In the rows, 128 means zero.
Group, then class
[155 140  46 115  47 118 156 157  92 101 122 116 148 125 112  11 167 144
 145 137 136 127 121 126 165 196 129  97 112 165 106 110 115 154 156 120
 139 117 133 121 123 116 113 162 150 126 141 119 190 141 119 142  60 148
 135 115 136 144]
T.(59)
[135 152  85 123 113 120 126 167  88  97 102 111 158 123 106  75 151 121
 136 129 195 118 152 115 162 191 113 108 122 201  87 135  71 137 189 153
 146 140 124 129  97 122 124 164 121 169 171 119 199 159 140 130  51 135
 131 120 130 134]
T.(59)
[145 164  93 109  80 112 165 149 180 102 119 167 188 154 110  26 141 117
 169 144 148 142 103 128 166 225  98 142 109 162  87 110  49 181 139  59
  91  94 127 138 164 106 112 109 190 119 134  95 171 134 154 160  93 118
 128 110 124 136]
Z.(70)
[ 98  91  97 151  63 106  96 143  31 103 106 142  74 138  86  39 158 150
 152 134 171  98 133 152 163 158 123 123 145 145 164  87 236 159 149 151
 156 156 121 118 168  58 152  96  69  99 176 134 120  96  80 156  82 166
 130 160  81 114]
B.(71)
[158 153  47 100  16 123 130 162 161 124 134 148 159 130 114  49 156 152
 164 132 134 129 106 125 161 243 108 130 107 209  98  72 115 144 169 107
 113 119 114  84 131 101 119 129 155 136 138 115 198 146 140 141  35 135
 143 141 134 126]
Z.(66)
[102 103 150 131  82 129 107 131  58 104 121 152  98 138 125  56 116 147
 148 172 135 140  90 145 130 129 125 151 143 104 170  98 233 167 144 113
 133 155 121 123 170  50 167  58  93  94 170 142 104 105 116 152 142 151
 132 141  89 116]
B.(71)
[143 127 131 113 105 123 158 155 135 140 133  92 135 117 137  95 113 137
 131 148 119 132 138 119 117 119 142 130 124  82 115 158 124 132 131 118
 101 133 142 135 124 137 132 109 138 131 130 110 136 135 167 124 162 109
 131  93 130 139]
C.(56)
[142 154  28 120  11 134 121 151 138 110 120 120 149 130 113  48 166 122
 130 136 147 117 118 128 158 210 105 106 114 201 102  77 129 152 150 108
 123 113 140 134 129 109 114 139 105 151 136 110 174 137 114 146  22 138
 134 150 148 124]
T.(59)
[106 117 126 120  83 156 114 159  73 110 117 132 100 123 124  57 116 152
 160 137 128 131 116 136 134 137 144 148 141 141 171  94 203 167 163 140
 171 168 116 117 163  80 153  66  86 109 151 130 160 105 120 150 116 173
 129 111 117 118]
B.(72)
[150 161  39 118  62 121 145 150 138 125 116 122 166 128 109  60 171 114
 111 107 149 119 119 124 143 199 129 100 121 186 103 100  89 144 137 114
 150  92 136 134 119 136 109 173 135 149 151 126 174 148 102 125  60 119
 130 131 150 121]
T.(54)
[136 161  53 105  88 110 159 150 179 111 121 156 209 137  92  55 151 110
 156 127 132 168 104 128 138 215 105 136 113 177 108 105  83 157 153  98
 152 114 132 141 158 113 116 129 146 132 132 127 192 112  98 155  77 129
 133 133 126 118]
Z.(66)
[107 105 143 148  85 147 105 128  73  95 124 149  88 139 120  94 112 132
 137 148 131 134 123 141 141 142 132 129 131 125 143 110 209 171 134 131
 101 146 131 116 167  59 131  70  99 102 133 125 102 126 139 147 117 124
 127 146 101 104]
B.(71)
[119 140  54 118  92 122 159 172 110 111 123 123 155 108 119  68 168 138
 134 112 167 116 122 132 141 177 122 104 128 181 117 113  99 136 163 134
 183 127 124 132 114 147 104 187 125 146 159 100 198 135  79 141  75 145
 135 106 142 127]
T.(54)
[161 177  94 101 143 111 158 155 179 103 125 168 199 136 100  60 138 111
 155 118 135 140 116 127 145 206 113 145 126 168  88 114  52 165 145 137
 167 123 106 135 149 125 116 147 173 136 129 136 199 121  95 166 126 127
 130 103 117 170]
Z.(66)
[141 129 180 129 123 129 136 136 110 128 121 120 112 138 138  89 119 133
 119 159 117 135 140 121 125 112 136 124 130  86  93 162 131 163  98 112
  34 133 154 117 114 161 136  60 155 121 129 114 115 154 241 123 168 107
 129 113 126 140]
C.(53)
[141 140 120 138 171 122 151 163 104  90 105 129 158 124 119  68 138 142
 131 125 148 125 134 122 141 155 137 117 136 148 119 154  88 144 130 156
 159 134 115 125 118 143 130 134 132 139 151 131 177 141 112 133 128 112
 122  96 133 124]
T.(54)
[ 96 100 144 167 130 133 104 139  39  98 117 137 104 135 125  73 119 144
 133 136 158 118 123 142 140 140 124 124 138 134 159 107 203 158 143 157
 170 164 129 109 155  70 152 108  85 119 151 134 124 111 103 147 115 154
 135 142 103 117]
B.(71)
[142 141 133 128  50 132 150 145 132 133 125  83 122 126 133  66 139 117
 105 147 119 126 127 109 111 126 146 107 123  79 126 165 139 163 113  90
  45 102 153 121 114 166 123  91 151 127 113 111 127 144 205 121 126  92
 138 112 163 133]
C.(53)
[111 103  93 156  98 135 131 138  39  95  93 132  96 123 126  63 137 156
 146 133 136 157 148 144 138 147 135 139 134 141 165  94 209 164 138 158
 185 140 122 113 164  69 143 135  73 115 158 147 126 108  82 154 111 148
 121 154 101 121]
B.(72)
[138 144  87 127 113 108 148 200  53  85 112 125  99 119 119  29 155 137
 140 134 160 128 138 121 135 168 129 112 126 163 105 120 101 162 144 138
 166 137 122 126 106 114 137 152 124 139 156 117 189 132 105 158  88 132
 123  95 133 125]
T.(59)
[ 94  96 136 133  77 139 100 131   8 103 124 141 101 140 125  34 106 143
 154 141 145 129 126 152 121 138 127 132 132 121 148  98 227 172 137 134
 150 158 126 114 175  62 160  88  86  99 153 131 116 109 121 148 119 168
 134 145  91 124]
B.(71)
[107  92 143 138 104 140 103 135  65  96 124 144 100 135 122  74 108 163
 157 135 129 132 115 146 129 112 129 136 133 106 168 113 203 162 152 129
 161 158 122 125 148  79 158  79  89 101 134 141 117  90 109 142 152 158
 125 119  93 122]
B.(72)
[133 141 163 140 180 116 176 154 146 107 128 146 200 143 107  68 130 119
 137 111 151 128 109 123 141 184 116 132 131 171  91 131  31 149 141 144
 166 123 109 128 146 125 120 156 152 147 136 133 174 120  88 161 125 110
 120  93 125 124]
Z.(66)
[144 122  90 127 154 132 136 161 106 106 122 123  95 121 125  86 150 120
 134 136 162 126 139 120 145 165 129 123 127 162 117 122  72 135 144 148
 155 116 115 131 108 132 123 154 123 148 146 127 170 130 120 139  90 108
 126 118 126 128]
T.(54)
[128 130 175 137  84 130 146 144  94 122 136 104 110 132 134  57 124 144
 136 162 121 127 147 118 131 101 144 131 137  66 105 174 140 149 106 116
  40 128 171 112 110 145 135  33 145 123 129 120 125 149 246 140 173  92
 145  99 137 148]
C.(53)
[131 143  63 118  65 123 155 165 142 111 100 138 169 128  83  72 158 125
 141 124 152 131 115 132 144 208 105 119 116 206 122  91  92 149 156 128
 161 113 112 133 128 112 116 158 123 140 149 114 203 150 100 130  41 130
 135 144 135 123]
T.(59)
[138 129 181 133 115 110 155 141 153 127 133 114 142 136 135  81 116 125
 151 144 103 130 123 112 108 112 144 126 124  75 117 176 106 155 118  97
  56 134 157 126 111 142 129  59 165 129 120 122 136 138 217 129 177 109
 132  78 151 150]
C.(56)
[104  87 111 137  70 156 108 147  42  97 113 135  91 145 138  49 122 158
 153 140 147 134 120 148 122 144 138 139 139 126 168  99 228 159 152 152
 162 150 123 117 162  72 153 108  76 117 150 140 135 120 107 153 113 160
 135 126 108 110]
B.(72)
[121 139  73 124  83 127 117 142 111 104 123 135 144  98 114  92 153 126
 133 129 160 125 114 115 151 189 116 116 124 184 109  95  99 121 136 139
 152 121 137 135 130 113 124 154 113 149 149 122 159 145 119 142  52 146
 139 140 129 125]
T.(59)
[128 147 112 120  92 122 133 126 136  98 126 154 157 148 120 102 131 112
 145 141 145 128 128 120 160 201 108 147 115 168  80 116  70 160 119 111
  85 123 136 122 128 107 123  98 163 139 137 112 153 140 183 136  81 113
 129 144 121 132]
Z.(70)
[128  98 178 158 186 122 139 140   5  69 115 155 108 154 124  53 105 152
 170 132 159 130 135 133 133 114 142 133 148  95 146 150 178 187 138 177
 142 172 115 123 138  77 154  81 113 105 145 139 117 109 111 156 204 198
 123 119  82 126]
B.(72)
[155 161  48 118  88 118 140 165 137 109 113 122 172 130 117  54 163 122
 133 130 138 124 128 118 146 202 127 117 115 181  98 180  65 138 140 113
 148 106 131 123 114 152 108 174 149 157 140 134 187 143 114 142  67 113
 134 104 148 146]
T.(54)
[ 98  92 136 125  94 123 107 156  48  95 127 155 100 136 124  51 111 157
 171 130 134 148 117 147 122 115 132 136 144 126 175 102 232 151 166 154
 165 168 114 128 164  40 162  90  85  98 159 131 132  84 108 137 132 170
 134 133  89 119]
B.(71)
